Below are the code and all the weights of a small trained network. Each question names an input and a class and asks about switching units off, where a switched-off unit gives its printed mean instead of its output.

import numpy as np


def w(rows, s, z=0):
    codes = np.array(rows[::2]) - 128.0
    scale = np.full(codes.shape[1], s)
    scale[-1] = z or s
    return codes * scale


def f(y):
    return y / 2 * (1 + np.tanh(0.7978845608 * (y + 0.044715 * y**3)))


def log_softmax(a):
    a = a - a.max(-1, keepdims=True)
    return a - np.log(np.exp(a).sum(-1, keepdims=True))


def net(x, mask):
    res = np.array(x, float).reshape(1, 6) / 4 @ E
    y = f(res @ A[0][:, :-1].T + A[0][:, -1])
    res = res + np.where(mask, y, B[0][:, -1]) @ B[0][:, :-1]
    return log_softmax(res[-1] @ U[:, :-1].T + U[:, -1])


A, B = {}, {}
E = w([
[79,138,253,27],'x0',
[129,124,127,130],'x1',
[122,124,123,129],'x2',
[3,179,23,70],'x3',
[139,156,139,132],'x4',
[129,129,127,128],'x5',
],0.0067)
A[0] = w([
[104,119,170,87,31],'N1',
[205,33,204,186,77],'N2',
[60,76,255,56,30],'N3',
[122,129,163,113,1],'N4',
[176,47,28,211,30],'N5',
[161,86,206,207,45],'N6',
],0.0075,0.0042)
B[0] = w([
[167,192,79,139,125],'N1',
[39,150,104,124,252],'N2',
[227,205,69,145,230],'N3',
[106,193,88,119,98],'N4',
[205,176,118,116,208],'N5',
[4,150,37,123,188],'N6',
],0.011,0.0039)
U = w([
[9,170,83,144,27],'0',
[221,172,112,136,2],'1',
[130,93,151,136,227],'2',
[135,87,160,144,211],'3',
[128,88,155,137,194],'4',
],0.012,0.0065)

Each question gives the input, the list of numbers given to net, and the class t.
The units are the neurons (one row each of A and B). Each row of codes is followed by its name. A weight is (code - 128) times the scale printed after its matrix; where a second scale follows, it is the last column's (A, B and U).
mask holds one flag per neuron, in row order. A switched-off neuron (its flag False) gives its mean, the last column of its row in B, instead of its output. The means were averaged over made-up inputs and are rounded, as every weight is.
A unit's drop is (log p(t) with every unit on - log p(t) with that unit switched off) / (log p(t) with every unit on - log p(t) with every unit switched off).
The circuit of an input: a set's keep is (log p(t) with only the set's units on - log p(t) with every unit switched off) / (log p(t) with every unit on - log p(t) with every unit switched off). Starting from all 6 units, units are removed one at a time, each time the one whose removal leaves the highest keep (on an exact tie, the one counted first), for as long as the keep stays at least 0.8.
units of the circuit, in order: the units of the circuit, biggest drop first
unit that matters most: the unit with the biggest drop
k most important neurons: the k neurons with the biggest drops, biggest first
drop when u is switched off: that unit's drop, to one decimal
input [-3,2,6,-6,-5,-2], class 0: unit that matters most : N2
input [1,-3,8,-8,4,4], class 0: units of the circuit, in order : N6; N2
input [-2,0,-8,-4,4,4], class 0: 4 most important neurons : N2; N6; N3; N5
input [-7,5,7,-7,0,2], class 0: units of the circuit, in order : N2; N6
input [4,3,3,2,0,-2], class 1: units of the circuit, in order : N2; N3
input [8,5,4,-7,-5,-8], class 1: 2 most important neurons : N3; N1
input [-5,2,8,4,-3,5], class 1: units of the circuit, in order : N5; N2
input [8,-3,8,7,8,7], class 1: 3 most important neurons : N3; N2; N6
input [-6,4,-8,5,0,-1], class 1: 2 most important neurons : N5; N2
input [-1,-8,6,6,-2,0], class 2: units of the circuit, in order : N2; N6
input [-3,-1,-7,-4,0,-2], class 0: 3 most important neurons : N2; N6; N3
input [-6,5,6,4,-8,-7], class 3: 4 most important neurons : N3; N6; N2; N1
input [-7,3,-2,4,4,-6], class 1: 3 most important neurons : N5; N2; N6
input [-8,8,-8,1,-3,-5], class 1: unit that matters most : N5
input [-7,3,3,5,5,2], class 1: 2 most important neurons : N5; N2
input [7,-5,-3,-4,1,-1], class 1: 2 most important neurons : N3; N1
input [6,1,-5,-6,-5,-4], class 0: 3 most important neurons : N2; N6; N5
input [8,2,-1,0,-6,-8], class 1: drop when N3 is switched off : 0.7
input [-2,-4,4,-7,7,3], class 0: drop when N5 is switched off : 0.0
input [-4,5,6,3,8,0], class 3: drop when N6 is switched off : 0.3
